How the elements are linked:
q973: κ>q169, χ>q913, β>q340, ξ>q759, δ>q309, τ>q26, α>q51
q411: κ>q175, χ>q251, β>q126, ξ>q835, δ>q914, τ>q935, α>q822
q450: κ>q379, χ>q688, β>q735, ξ>q769, δ>q294, τ>q522, α>q145
q117: κ>q179, χ>q735, β>q688, ξ>q895, δ>q742, τ>q100, α>q775
q377: κ>q898, χ>q695, β>q42, ξ>q51, δ>q935, τ>q914, α>q759
q609: κ>q759, χ>q907, β>q189, ξ>q169, δ>q91, τ>q314, α>q898
q695: κ>q436, χ>q377, β>q770, ξ>q201, δ>q143, τ>q134, α>q855
q903: κ>q805, χ>q955, β>q690, ξ>q368, δ>q736, τ>q597, α>q322
q885: κ>q742, χ>q368, β>q393, ξ>q955, δ>q179, τ>q909, α>q78
q370: κ>q735, χ>q179, β>q379, ξ>q736, δ>q368, τ>q883, α>q724
q149: κ>q760, χ>q216, β>q935, ξ>q282, δ>q42, τ>q126, α>q933
q686: κ>q201, χ>q722, β>q751, ξ>q436, δ>q738, τ>q447, α>q151
q535: κ>q101, χ>q488, β>q773, ξ>q883, δ>q597, τ>q736, α>q461
q134: κ>q279, χ>q914, β>q737, ξ>q502, δ>q251, τ>q695, α>q56
q955: κ>q107, χ>q903, β>q26, ξ>q885, δ>q421, τ>q340, α>q297
q340: κ>q825, χ>q597, β>q973, ξ>q909, δ>q488, τ>q955, α>q832
q909: κ>q189, χ>q854, β>q759, ξ>q340, δ>q933, τ>q885, α>q42
q125: κ>q297, χ>q426, β>q118, ξ>q214, δ>q348, τ>q11, α>q107
q751: κ>q257, χ>q11, β>q686, ξ>q128, δ>q453, τ>q426, α>q780
q348: κ>q275, χ>q205, β>q902, ξ>q775, δ>q125, τ>q414, α>q895
q18: κ>q880, χ>q738, β>q414, ξ>q987, δ>q722, τ>q902, α>q640
q773: κ>q171, χ>q309, β>q535, ξ>q574, δ>q913, τ>q35, α>q548
q687: κ>q288, χ>q902, β>q205, ξ>q145, δ>q447, τ>q738, α>q769
q309: κ>q640, χ>q773, β>q488, ξ>q165, δ>q973, τ>q637, α>q880
q502: κ>q447, χ>q473, β>q322, ξ>q134, δ>q288, τ>q201, α>q690
q895: κ>q421, χ>q939, β>q790, ξ>q117, δ>q107, τ>q881, α>q348
q688: κ>q822, χ>q450, β>q117, ξ>q790, δ>q314, τ>q91, α>q175
q548: κ>q738, χ>q880, β>q461, ξ>q143, δ>q201, τ>q288, α>q773
q491: κ>q205, χ>q275, β>q288, ξ>q724, δ>q322, τ>q461, α>q736
q907: κ>q855, χ>q609, β>q373, ξ>q151, δ>q522, τ>q294, α>q436
q453: κ>q461, χ>q414, β>q738, ξ>q777, δ>q751, τ>q205, α>q101
q426: κ>q322, χ>q125, β>q447, ξ>q104, δ>q205, τ>q751, α>q805
q279: κ>q134, χ>q615, β>q104, ξ>q447, δ>q145, τ>q436, α>q294
q189: κ>q909, χ>q373, β>q609, ξ>q825, δ>q100, τ>q742, α>q492
q205: κ>q491, χ>q348, β>q687, ξ>q326, δ>q426, τ>q453, α>q939
q104: κ>q737, χ>q214, β>q279, ξ>q426, δ>q326, τ>q128, α>q345
q414: κ>q282, χ>q453, β>q18, ξ>q760, δ>q11, τ>q348, α>q881
q822: κ>q688, χ>q379, β>q179, ξ>q637, δ>q393, τ>q165, α>q411
q855: κ>q907, χ>q759, β>q854, ξ>q913, δ>q574, τ>q56, α>q695
q175: κ>q411, χ>q145, β>q775, ξ>q902, δ>q615, τ>q987, α>q688
q637: κ>q790, χ>q35, β>q421, ξ>q822, δ>q26, τ>q309, α>q835
q722: κ>q51, χ>q686, β>q11, ξ>q898, δ>q18, τ>q118, α>q169
q379: κ>q450, χ>q822, β>q370, ξ>q35, δ>q56, τ>q574, α>q251
q790: κ>q637, χ>q769, β>q895, ξ>q688, δ>q498, τ>q640, α>q902
q288: κ>q687, χ>q835, β>q491, ξ>q251, δ>q502, τ>q548, α>q35
q914: κ>q615, χ>q134, β>q78, ξ>q473, δ>q411, τ>q377, α>q393
q742: κ>q885, χ>q345, β>q314, ξ>q107, δ>q117, τ>q189, α>q214
q257: κ>q751, χ>q832, β>q201, ξ>q770, δ>q461, τ>q322, α>q597
q326: κ>q724, χ>q775, β>q145, ξ>q205, δ>q104, τ>q777, α>q735
q902: κ>q835, χ>q687, β>q348, ξ>q175, δ>q118, τ>q18, α>q790
q473: κ>q118, χ>q502, β>q297, ξ>q914, δ>q835, τ>q51, α>q26
q78: κ>q214, χ>q737, β>q914, ξ>q297, δ>q126, τ>q42, α>q885
q128: κ>q770, χ>q492, β>q436, ξ>q751, δ>q777, τ>q104, α>q373
q101: κ>q535, χ>q881, β>q171, ξ>q706, δ>q780, τ>q939, α>q453
q393: κ>q314, χ>q56, β>q885, ξ>q26, δ>q822, τ>q759, α>q914
q736: κ>q939, χ>q421, β>q35, ξ>q370, δ>q903, τ>q535, α>q491
q275: κ>q348, χ>q491, β>q835, ξ>q126, δ>q297, τ>q282, α>q421
q522: κ>q574, χ>q91, β>q706, ξ>q171, δ>q907, τ>q450, α>q33
q759: κ>q609, χ>q855, β>q909, ξ>q973, δ>q165, τ>q393, α>q377
q35: κ>q769, χ>q637, β>q736, ξ>q379, δ>q690, τ>q773, α>q288
q805: κ>q903, χ>q107, β>-, ξ>q345, δ>q939, τ>q780, α>q426
q738: κ>q548, χ>q18, β>q453, ξ>q33, δ>q686, τ>q687, α>q171
q251: κ>q145, χ>q411, β>q724, ξ>q288, δ>q134, τ>q143, α>q379
q368: κ>q345, χ>q885, β>q56, ξ>q903, δ>q370, τ>q854, α>q737
q56: κ>q294, χ>q393, β>q368, ξ>q690, δ>q379, τ>q855, α>q134
q42: κ>q492, χ>q770, β>q377, ξ>q832, δ>q149, τ>q78, α>q909
q118: κ>q473, χ>q447, β>q125, ξ>q615, δ>q902, τ>q722, α>q498
q151: κ>q913, χ>q169, β>q780, ξ>q907, δ>q171, τ>-, α>q686
q883: κ>q706, χ>q933, β>q574, ξ>q535, δ>q854, τ>q370, α>q216
q165: κ>q91, χ>q574, β>q933, ξ>q309, δ>q759, τ>q822, α>q935
q706: κ>q883, χ>q100, β>q522, ξ>q101, δ>q373, τ>q735, α>q777
q322: κ>q426, χ>q297, β>q502, ξ>q737, δ>q491, τ>q257, α>q903
q51: κ>q722, χ>q201, β>q832, ξ>q377, δ>q880, τ>q473, α>q973
q492: κ>q42, χ>q128, β>q898, ξ>q11, δ>q760, τ>q214, α>q189
q107: κ>q955, χ>q805, β>q498, ξ>q742, δ>q895, τ>q825, α>q125
q294: κ>q56, χ>q314, β>q345, ξ>-, δ>q450, τ>q907, α>q279
q737: κ>q104, χ>q78, β>q134, ξ>q322, δ>q724, τ>q770, α>q368
q780: κ>q597, χ>q825, β>q151, ξ>q373, δ>q101, τ>q805, α>q751
q775: κ>q126, χ>q326, β>q175, ξ>q348, δ>q214, τ>q760, α>q117
q574: κ>q522, χ>q165, β>q883, ξ>q773, δ>q855, τ>q379, α>q143
q933: κ>q100, χ>q883, β>q165, ξ>q488, δ>q909, τ>q179, α>q149
q832: κ>q11, χ>q257, β>q51, ξ>q42, δ>q282, τ>q297, α>q340
q169: κ>q973, χ>q151, β>q825, ξ>q609, δ>q640, τ>q498, α>q722
q690: κ>-, χ>q26, β>q903, ξ>q56, δ>q35, τ>q913, α>q502
q488: κ>q881, χ>q535, β>q309, ξ>q933, δ>q340, τ>q421, α>q282
q91: κ>q165, χ>q522, β>q100, ξ>q640, δ>q609, τ>q688, α>q987
q214: κ>q78, χ>q104, β>q615, ξ>q125, δ>q775, τ>q492, α>q742
q987: κ>q935, χ>q33, β>q760, ξ>q18, δ>q898, τ>q175, α>q91
q735: κ>q370, χ>q117, β>q450, ξ>q939, δ>q345, τ>q706, α>q326
q835: κ>q902, χ>q288, β>q275, ξ>q411, δ>q473, τ>q880, α>q637
q935: κ>q987, χ>q143, β>q149, ξ>q880, δ>q377, τ>q411, α>q165
q854: κ>q373, χ>q909, β>q855, ξ>q597, δ>q883, τ>q368, α>q770
q939: κ>q736, χ>q895, β>q769, ξ>q735, δ>q805, τ>q101, α>q205
q11: κ>q832, χ>q751, β>q722, ξ>q492, δ>q414, τ>q125, α>q825
q100: κ>q933, χ>q706, β>q91, ξ>q881, δ>q189, τ>q117, α>q760
q421: κ>q895, χ>q736, β>q637, ξ>q179, δ>q955, τ>q488, α>q275
q216: κ>q777, χ>q149, β>q143, ξ>q461, δ>q770, τ>q724, α>q883
q770: κ>q128, χ>q42, β>q695, ξ>q257, δ>q216, τ>q737, α>q854
q373: κ>q854, χ>q189, β>q907, ξ>q780, δ>q706, τ>q345, α>q128
q126: κ>q775, χ>q724, β>q411, ξ>q275, δ>q78, τ>q149, α>q179
q26: κ>q498, χ>q690, β>q955, ξ>q393, δ>q637, τ>q973, α>q473
q769: κ>q35, χ>q790, β>q939, ξ>q450, δ>-, τ>q171, α>q687
q297: κ>q125, χ>q322, β>q473, ξ>q78, δ>q275, τ>q832, α>q955
q825: κ>q340, χ>q780, β>q169, ξ>q189, δ>q881, τ>q107, α>q11
q760: κ>q149, χ>q777, β>q987, ξ>q414, δ>q492, τ>q775, α>q100
q461: κ>q453, χ>q282, β>q548, ξ>q216, δ>q257, τ>q491, α>q535
q314: κ>q393, χ>q294, β>q742, ξ>q498, δ>q688, τ>q609, α>q615
q201: κ>q686, χ>q51, β>q257, ξ>q695, δ>q548, τ>q502, α>q913
q436: κ>q695, χ>q898, β>q128, ξ>q686, δ>q33, τ>q279, α>q907
q724: κ>q326, χ>q126, β>q251, ξ>q491, δ>q737, τ>q216, α>q370
q615: κ>q914, χ>q279, β>q214, ξ>q118, δ>q175, τ>q898, α>q314
q640: κ>q309, χ>q171, β>q881, ξ>q91, δ>q169, τ>q790, α>q18
q143: κ>q33, χ>q935, β>q216, ξ>q548, δ>q695, τ>q251, α>q574
q171: κ>q773, χ>q640, β>q101, ξ>q522, δ>q151, τ>q769, α>q738
q880: κ>q18, χ>q548, β>q282, ξ>q935, δ>q51, τ>q835, α>q309
q597: κ>q780, χ>q340, β>q913, ξ>q854, δ>q535, τ>q903, α>q257
q345: κ>q368, χ>q742, β>q294, ξ>q805, δ>q735, τ>q373, α>q104
q881: κ>q488, χ>q101, β>q640, ξ>q100, δ>q825, τ>q895, α>q414
q282: κ>q414, χ>q461, β>q880, ξ>q149, δ>q832, τ>q275, α>q488
q447: κ>q502, χ>q118, β>q426, ξ>q279, δ>q687, τ>q686, α>-
q913: κ>q151, χ>q973, β>q597, ξ>q855, δ>q773, τ>q690, α>q201
q498: κ>q26, χ>-, β>q107, ξ>q314, δ>q790, τ>q169, α>q118
q777: κ>q216, χ>q760, β>q33, ξ>q453, δ>q128, τ>q326, α>q706
q179: κ>q117, χ>q370, β>q822, ξ>q421, δ>q885, τ>q933, α>q126
q145: κ>q251, χ>q175, β>q326, ξ>q687, δ>q279, τ>q33, α>q450
q33: κ>q143, χ>q987, β>q777, ξ>q738, δ>q436, τ>q145, α>q522
q898: κ>q377, χ>q436, β>q492, ξ>q722, δ>q987, τ>q615, α>q609

In the rows, 41 stands for zero.

The rows follow the links: the fewer symbols apart two elements are, the more alike their rows tend to be.

Each row is also shifted at random along 6 hidden directions that mean nothing.

Some elements, each with a row of numbers:
q447 [27,36,36,41,31,45,39,50,36,33,34,47,47,50,46,49,38,44,36,34,42,53,37,40,40,27,41,44,34,40,35,40,43,40,32,42,34,42,30,45,41,43,51,24,30,42,37,37,35,39,42,39,40,40,37,40]
q345 [27,38,40,46,46,38,41,34,34,42,43,34,41,40,47,42,45,51,38,47,43,48,42,39,48,47,39,44,39,46,40,43,44,35,34,34,50,44,45,39,43,34,46,31,30,44,42,44,37,37,34,36,41,43,41,46]
q205 [55,37,43,41,40,32,43,35,36,36,32,33,39,41,43,42,42,38,30,41,42,41,42,34,45,34,44,37,40,32,45,26,49,35,36,40,43,41,39,49,49,41,42,39,42,43,39,37,36,41,39,39,44,40,40,36]
q297 [72,43,48,34,34,39,37,34,40,42,38,52,36,35,42,37,37,33,40,27,42,30,40,42,44,40,42,41,43,37,38,35,38,47,42,38,38,40,38,42,43,41,50,42,51,43,41,35,45,45,48,41,42,39,42,41]
q690 [46,36,40,47,32,34,42,46,45,53,50,40,40,45,40,47,36,43,39,55,36,50,37,44,33,46,41,37,34,41,41,39,47,29,36,40,34,38,37,48,32,43,31,41,34,40,49,44,44,35,48,38,36,41,38,37]
q107 [41,40,43,40,31,25,41,34,48,40,44,47,36,39,39,46,31,29,34,44,44,32,45,41,41,48,40,34,42,37,43,29,43,35,46,29,33,27,44,51,38,37,34,48,50,44,45,39,42,39,42,39,38,39,33,39]
q214 [25,53,44,26,45,48,48,37,45,34,44,38,33,40,28,33,41,39,49,33,43,27,45,42,27,37,45,42,43,37,35,41,28,58,48,45,41,41,46,33,54,42,40,52,46,42,44,34,36,41,38,39,42,36,43,44]
q288 [58,37,42,41,46,49,43,45,36,45,38,30,43,46,39,39,46,51,39,41,38,50,39,36,36,32,41,44,38,39,38,43,47,41,30,51,44,47,35,38,44,44,45,34,31,37,39,38,39,43,47,39,45,42,44,39]
q706 [47,36,37,46,52,31,35,35,36,22,27,26,43,35,42,43,44,41,25,37,42,42,43,26,56,33,36,42,42,30,51,34,45,43,34,46,52,45,42,43,54,34,48,36,41,40,33,47,31,36,28,39,39,45,42,44]
q777 [64,47,45,29,33,49,45,40,44,33,26,35,31,38,38,41,35,33,45,32,35,40,32,36,26,28,48,43,41,22,38,37,34,53,44,60,42,48,42,44,50,52,45,51,47,40,40,39,36,39,35,36,37,41,41,39]
q686 [58,48,38,35,46,42,48,42,38,27,38,40,41,44,35,36,48,43,42,39,47,34,49,42,37,35,46,38,39,41,41,41,36,45,47,41,42,43,44,37,49,41,38,44,42,39,38,37,34,38,34,42,47,39,44,40]
q640 [45,34,37,44,30,41,37,46,43,48,38,50,45,42,51,51,32,30,41,44,39,44,38,44,42,42,37,38,41,44,40,41,45,36,42,36,30,31,40,44,28,41,39,39,43,37,37,44,47,45,40,41,34,38,32,40]
q688 [54,40,45,44,49,43,42,38,46,59,49,22,36,46,40,44,34,36,48,59,36,45,32,40,28,46,39,38,41,41,37,41,45,35,41,44,39,41,51,34,42,42,32,50,32,38,45,45,44,49,39,33,36,39,37,41]
q955 [62,43,46,39,45,43,41,34,43,45,48,34,37,33,37,41,40,41,40,37,43,38,41,35,40,43,36,44,42,40,40,41,39,47,34,44,46,39,41,36,43,37,46,40,40,39,43,39,44,41,47,37,42,43,42,48]
q835 [35,35,42,45,47,53,40,45,36,58,46,36,47,48,46,41,46,49,44,43,41,51,38,42,40,38,36,47,38,52,34,47,49,35,32,41,42,43,34,29,37,40,50,28,26,36,37,39,46,51,50,40,48,40,42,43]
q736 [47,32,41,47,30,29,39,37,40,51,42,42,39,38,43,46,35,38,33,50,36,46,40,39,44,48,43,36,40,37,44,31,51,28,36,38,41,36,38,56,31,44,33,41,44,42,45,42,45,37,48,39,39,42,37,33]
q104 [52,46,45,34,35,45,46,32,37,38,38,44,34,40,41,36,40,43,47,32,40,38,38,44,36,41,48,43,43,38,35,40,33,48,44,40,44,46,46,42,47,44,46,41,44,46,43,38,36,39,37,38,40,40,43,41]
q637 [45,37,36,44,32,39,34,46,47,41,39,51,46,40,38,47,29,31,34,34,35,39,39,38,41,39,36,40,42,38,41,39,40,46,39,42,30,32,33,46,34,41,37,41,45,44,43,37,44,43,47,42,32,41,37,38]
q687 [55,38,40,40,28,46,49,39,37,58,43,49,38,48,48,43,35,41,49,50,38,47,38,50,31,46,48,38,43,49,33,42,45,31,45,33,32,39,44,47,28,49,33,43,40,42,43,37,43,45,44,39,42,37,35,31]
q171 [25,39,28,42,37,40,42,45,39,30,38,50,49,42,40,44,39,42,37,41,42,39,51,40,47,43,42,38,42,47,45,44,39,39,44,34,39,32,39,46,34,38,32,39,46,44,39,39,36,36,35,46,40,40,36,37]
q134 [70,42,43,46,51,28,34,34,36,33,35,33,41,42,40,33,48,44,34,40,39,37,40,37,52,38,43,40,40,35,47,33,41,38,40,36,45,51,40,43,51,38,43,39,38,46,41,41,31,44,39,43,42,41,52,38]
q522 [60,31,34,49,36,39,33,38,32,37,28,49,47,38,57,48,34,39,35,34,36,50,34,40,56,41,39,44,43,41,42,41,41,38,39,35,42,44,40,46,33,39,50,29,40,44,33,46,38,43,29,43,34,44,36,41]
q78 [11,39,46,44,37,44,38,41,38,52,44,46,41,42,46,39,42,45,46,37,39,46,34,46,42,43,39,46,38,47,35,45,42,36,35,36,40,45,36,36,36,39,51,31,33,39,41,41,46,43,50,40,42,41,42,42]
q769 [33,42,34,38,43,50,50,45,46,44,47,29,41,46,34,45,40,46,43,53,41,48,45,38,25,39,43,41,38,42,37,46,41,42,37,51,40,36,42,37,42,45,29,44,34,38,46,38,38,37,40,37,40,40,36,40]
q373 [54,36,42,45,32,29,39,36,39,43,37,39,35,38,49,49,36,35,37,53,39,47,34,40,44,46,42,36,37,33,45,33,46,29,40,38,42,41,44,51,37,40,39,42,41,39,41,51,41,35,32,36,34,43,36,39]
q151 [54,45,33,35,40,53,46,45,42,30,40,41,42,40,37,41,40,45,45,36,44,42,46,39,33,37,41,44,40,43,38,49,31,52,41,48,42,39,43,36,45,40,42,40,38,40,39,39,37,33,33,39,39,40,37,46]
q548 [25,37,33,47,41,33,37,48,36,29,34,47,48,44,40,39,47,45,31,38,41,40,47,39,52,33,43,38,38,40,48,39,46,36,40,37,38,40,31,46,36,40,37,35,43,41,36,39,37,38,43,50,46,40,45,35]
q101 [21,40,34,36,40,57,50,47,41,38,38,33,44,40,40,47,43,49,41,41,44,52,45,34,33,33,39,45,39,40,36,50,41,48,33,57,48,38,39,38,42,44,44,34,34,35,38,41,40,31,37,37,42,44,37,47]

From each start, follow one symbol. Which element do you reach?
Answers are names.
new walk
[51,44,45,39,33,31,41,32,38,41,42,50,32,37,38,33,40,39,44,40,38,31,40,46,41,50,50,37,43,38,40,35,36,38,48,31,42,45,43,50,40,42,34,50,50,48,48,39,39,39,43,44,42,40,47,35]
δ: q724
new walk
[52,46,44,36,41,43,48,42,42,50,49,41,37,45,40,39,43,38,52,52,46,36,41,51,32,46,43,35,40,49,39,43,42,34,49,33,35,37,47,33,37,41,35,49,41,34,41,40,47,46,41,39,45,35,38,40]
χ: q686
new walk
[44,43,47,35,25,47,44,40,37,54,43,51,32,38,46,38,41,43,55,43,35,46,32,52,31,45,47,43,42,41,34,47,37,36,44,41,42,48,40,43,30,47,42,44,41,40,43,44,49,37,45,40,40,39,42,38]
δ: q216
new walk
[30,42,41,39,39,33,36,40,40,29,39,57,43,33,39,34,44,39,36,26,47,26,51,42,55,41,41,40,43,43,45,38,37,44,45,30,39,37,35,43,39,34,46,38,52,45,35,37,43,40,44,48,48,39,45,41]
κ: q11
new walk
[38,37,43,40,32,34,40,45,44,44,40,46,42,49,44,48,35,31,37,44,42,40,37,44,36,37,41,35,34,38,40,33,47,32,42,35,27,34,37,44,38,43,41,41,39,38,40,37,42,44,46,38,37,35,35,36]
ξ: q615
new walk
[53,39,35,38,41,55,46,41,28,46,39,48,47,45,52,38,47,51,50,38,44,47,44,48,44,40,43,45,43,57,32,51,41,38,40,33,47,45,44,34,33,42,48,29,36,39,32,40,42,46,36,43,50,40,40,41]
κ: q548
new walk
[35,43,34,42,38,45,35,44,43,27,40,48,44,41,34,39,37,45,39,29,35,40,41,38,40,37,41,47,40,38,39,48,29,54,39,44,39,43,36,44,44,40,42,39,41,49,46,39,33,34,39,43,32,43,42,42]
κ: q294
new walk
[51,33,38,45,32,42,31,52,47,36,31,48,46,38,46,52,31,28,33,27,36,45,33,36,43,29,33,43,40,31,41,41,42,47,34,52,30,34,29,44,35,42,48,37,41,37,37,42,45,41,45,42,33,43,34,42]
κ: q640
new walk
[44,40,46,34,34,46,43,45,43,39,33,43,39,40,48,47,38,33,40,34,44,44,36,42,37,31,39,41,37,35,38,38,45,40,36,46,36,39,35,38,42,43,55,34,37,33,34,40,46,42,42,36,40,40,36,45]
τ: q125
new walk
[52,36,43,39,28,36,39,40,44,42,37,50,39,35,49,49,31,28,36,37,43,40,37,41,43,42,37,39,41,36,41,34,43,39,41,39,35,33,38,46,34,38,48,38,44,37,37,44,47,38,39,38,36,40,32,44]
ξ: q189
new walk
[40,40,37,37,48,55,48,41,39,35,37,23,42,41,39,46,42,50,37,36,43,51,43,26,35,29,37,48,40,37,36,43,42,52,26,56,51,41,38,35,53,42,50,30,31,38,39,39,34,34,37,34,42,45,37,48]
α: q205
new walk
[43,37,42,38,28,43,47,41,35,46,34,46,38,40,51,47,40,40,42,44,43,46,38,43,39,37,44,38,40,39,39,37,49,32,38,40,41,39,40,47,33,48,43,36,41,36,36,42,45,39,41,39,43,40,36,37]
κ: q461
new walk
[48,38,40,38,18,41,35,45,49,44,37,60,38,40,49,52,22,23,46,36,32,44,26,50,31,41,40,40,42,34,35,43,33,43,49,41,23,35,38,49,28,45,42,46,48,41,41,45,47,42,37,39,24,38,30,38]
τ: q314
new walk
[53,35,38,49,46,33,33,34,36,48,40,46,45,40,51,42,37,37,40,47,40,38,40,46,56,52,36,39,46,52,45,40,44,30,46,24,40,38,49,39,33,33,39,39,44,42,33,46,42,51,32,42,38,40,38,41]
κ: q165
new walk
[54,43,41,39,36,43,45,34,40,45,49,44,38,35,39,39,41,45,44,41,40,40,44,40,39,49,43,41,42,44,38,42,38,43,39,36,46,38,41,45,38,40,39,39,42,44,48,40,42,32,45,40,42,43,42,41]
α: q322
new walk
[52,41,43,35,36,47,46,39,38,32,32,39,39,42,44,45,40,44,37,30,44,46,40,35,35,27,43,45,37,34,35,36,41,46,32,49,43,45,37,41,51,45,54,32,36,41,38,35,36,37,41,36,42,43,39,43]
β: q447
new walk
[61,44,41,41,45,30,43,28,39,34,38,32,35,36,35,38,38,37,34,45,39,31,45,34,44,45,46,36,46,33,47,30,38,42,46,37,49,39,51,48,49,40,30,53,50,48,45,40,32,39,31,39,37,41,41,37]
χ: q117
